Below is a small trained network, with its code and all its weights. Each question gives an input and a class and asks what happens when units are switched off, that is, made to give their printed mean instead of their output.

import numpy as np


def w(rows, s, z=0):
    codes = np.array(rows[::2]) - 128.0
    scale = np.full(codes.shape[1], s)
    scale[-1] = z or s
    return codes * scale


def norm(h):
    return h / np.sqrt((h * h).mean(-1, keepdims=True) + 1e-5)


def f(y):
    return y / 2 * (1 + np.tanh(0.7978845608 * (y + 0.044715 * y**3)))


def log_softmax(a):
    a = a - a.max(-1, keepdims=True)
    return a - np.log(np.exp(a).sum(-1, keepdims=True))


def net(x, mask):
    res = np.array(x, float).reshape(1, 2) / 4 @ E
    u = 0
    for l in range(3):
        y = f(norm(res) @ A[l][:, :-1].T + A[l][:, -1])
        res = res + np.where(mask[u : u + 13], y, B[l][:, -1]) @ B[l][:, :-1]
        u += 13
    return log_softmax(norm(res)[-1] @ U[:, :-1].T + U[:, -1])


A, B = {}, {}
E = w([
[134,60,249,210],'x0',
[172,118,131,55],'x1',
],0.014)
A[0] = w([
[146,131,117,96,151],'L0N1',
[171,17,71,175,167],'L0N2',
[154,173,159,90,64],'L0N3',
[49,125,173,242,138],'L0N4',
[172,213,128,202,81],'L0N5',
[66,146,68,80,119],'L0N6',
[103,110,134,93,67],'L0N7',
[2,224,136,239,3],'L0N8',
[187,97,57,123,116],'L0N9',
[172,143,87,168,134],'L0N10',
[158,86,207,94,105],'L0N11',
[163,160,137,96,90],'L0N12',
[80,137,204,32,106],'L0N13',
],0.0074,0.004)
B[0] = w([
[144,150,136,172,151],'L0N1',
[126,183,115,128,155],'L0N2',
[142,81,123,155,116],'L0N3',
[5,241,121,126,253],'L0N4',
[97,94,125,111,128],'L0N5',
[148,249,151,225,199],'L0N6',
[141,111,148,126,109],'L0N7',
[56,21,99,96,200],'L0N8',
[134,145,147,171,147],'L0N9',
[105,143,137,138,138],'L0N10',
[152,231,97,161,174],'L0N11',
[140,91,131,167,126],'L0N12',
[183,127,94,183,136],'L0N13',
],0.013,0.0047)
A[1] = w([
[135,107,210,139,204],'L1N1',
[148,125,120,126,60],'L1N2',
[141,96,147,125,191],'L1N3',
[116,83,204,183,205],'L1N4',
[153,154,179,189,253],'L1N5',
[117,198,156,169,58],'L1N6',
[130,118,136,116,72],'L1N7',
[56,96,125,83,131],'L1N8',
[207,106,123,126,54],'L1N9',
[79,168,187,38,66],'L1N10',
[226,64,153,32,225],'L1N11',
[118,86,200,179,177],'L1N12',
[144,82,114,252,177],'L1N13',
],0.016,0.0021)
B[1] = w([
[127,194,105,124,179],'L1N1',
[134,129,137,142,123],'L1N2',
[117,162,137,143,119],'L1N3',
[147,154,69,148,200],'L1N4',
[128,151,130,65,233],'L1N5',
[169,112,131,123,253],'L1N6',
[123,138,133,140,112],'L1N7',
[120,111,161,76,183],'L1N8',
[121,147,189,122,168],'L1N9',
[175,112,95,92,169],'L1N10',
[93,154,222,253,189],'L1N11',
[142,149,67,146,191],'L1N12',
[110,84,111,51,163],'L1N13',
],0.029,0.0072)
A[2] = w([
[49,107,77,125,4],'L2N1',
[123,71,165,223,57],'L2N2',
[143,85,114,170,158],'L2N3',
[101,92,175,112,89],'L2N4',
[192,138,53,201,152],'L2N5',
[9,89,72,163,52],'L2N6',
[136,109,116,155,135],'L2N7',
[151,93,99,132,123],'L2N8',
[228,7,195,55,116],'L2N9',
[133,96,171,147,200],'L2N10',
[105,98,83,111,97],'L2N11',
[101,124,113,217,61],'L2N12',
[115,163,193,103,109],'L2N13',
],0.016,0.0033)
B[2] = w([
[205,158,178,203,187],'L2N1',
[148,194,184,164,154],'L2N2',
[147,172,141,121,110],'L2N3',
[206,158,69,102,150],'L2N4',
[123,148,72,35,253],'L2N5',
[147,190,201,252,210],'L2N6',
[146,144,129,126,116],'L2N7',
[76,193,195,88,122],'L2N8',
[112,2,236,48,167],'L2N9',
[163,180,152,130,139],'L2N10',
[199,162,174,136,163],'L2N11',
[140,87,107,125,144],'L2N12',
[158,57,99,201,167],'L2N13',
],0.02,0.0071)
U = w([
[149,218,25,52,200],'0',
[175,182,234,251,204],'1',
[151,20,223,44,176],'2',
[23,53,78,141,8],'3',
[40,36,80,203,3],'4',
[97,26,93,210,33],'5',
],0.013,0.0073)

Each question gives the input, the list of numbers given to net, and the class t.
The units are the neurons (one row each of A and B). Each row of codes is followed by its name. A weight is (code - 128) times the scale printed after its matrix; where a second scale follows, it is the last column's (A, B and U).
mask holds one flag per neuron, layer by layer. A switched-off neuron (its flag False) gives its mean, the last column of its row in B, instead of its output. The means were averaged over made-up inputs and are rounded, as every weight is.
A unit's drop is (log p(t) with every unit on - log p(t) with that unit switched off) / (log p(t) with every unit on - log p(t) with every unit switched off).
most important unit: the unit with the biggest drop
top k neurons: the k neurons with the biggest drops, biggest first
top k neurons in layer l: the k neurons of layer l with the biggest drops, biggest first
drop of u: that unit's drop, to one decimal
input [0,6], class 1: most important unit => L0N4
input [2,-3], class 2: top 4 neurons => L1N10; L1N8; L0N4; L1N11
input [-3,2], class 2: top 2 neurons => L0N6; L0N4
input [7,-7], class 0: top 2 neurons => L1N4; L1N12
input [-3,4], class 1: top 4 neurons in layer 1 => L1N4; L1N12; L1N9; L1N10
input [-6,7], class 1: top 3 neurons => L0N4; L1N11; L0N11
input [1,3], class 2: top 4 neurons => L0N11; L0N13; L1N13; L2N9
input [-5,8], class 1: top 2 neurons => L0N4; L1N11
input [3,-3], class 2: top 4 neurons in layer 0 => L0N4; L0N6; L0N9; L0N1
input [-5,6], class 1: top 4 neurons => L0N4; L1N11; L0N11; L1N4
input [1,-3], class 2: top 4 neurons => L1N8; L1N10; L0N6; L1N11
input [-4,5], class 1: top 3 neurons => L0N4; L0N11; L1N4
input [-3,1], class 2: top 2 neurons in layer 0 => L0N4; L0N6
input [2,-1], class 2: top neuron => L1N10
input [-5,-6], class 1: top 2 neurons => L0N8; L1N4
input [-7,8], class 1: top 2 neurons => L0N4; L1N11
input [0,-1], class 2: top 2 neurons in layer 1 => L1N8; L1N10
input [8,-7], class 0: top 2 neurons in layer 1 => L1N4; L1N12
input [2,0], class 2: drop of L2N9 => 0.1
input [-6,8], class 1: drop of L1N11 => 1.3
input [5,-5], class 0: drop of L1N10 => 0.4
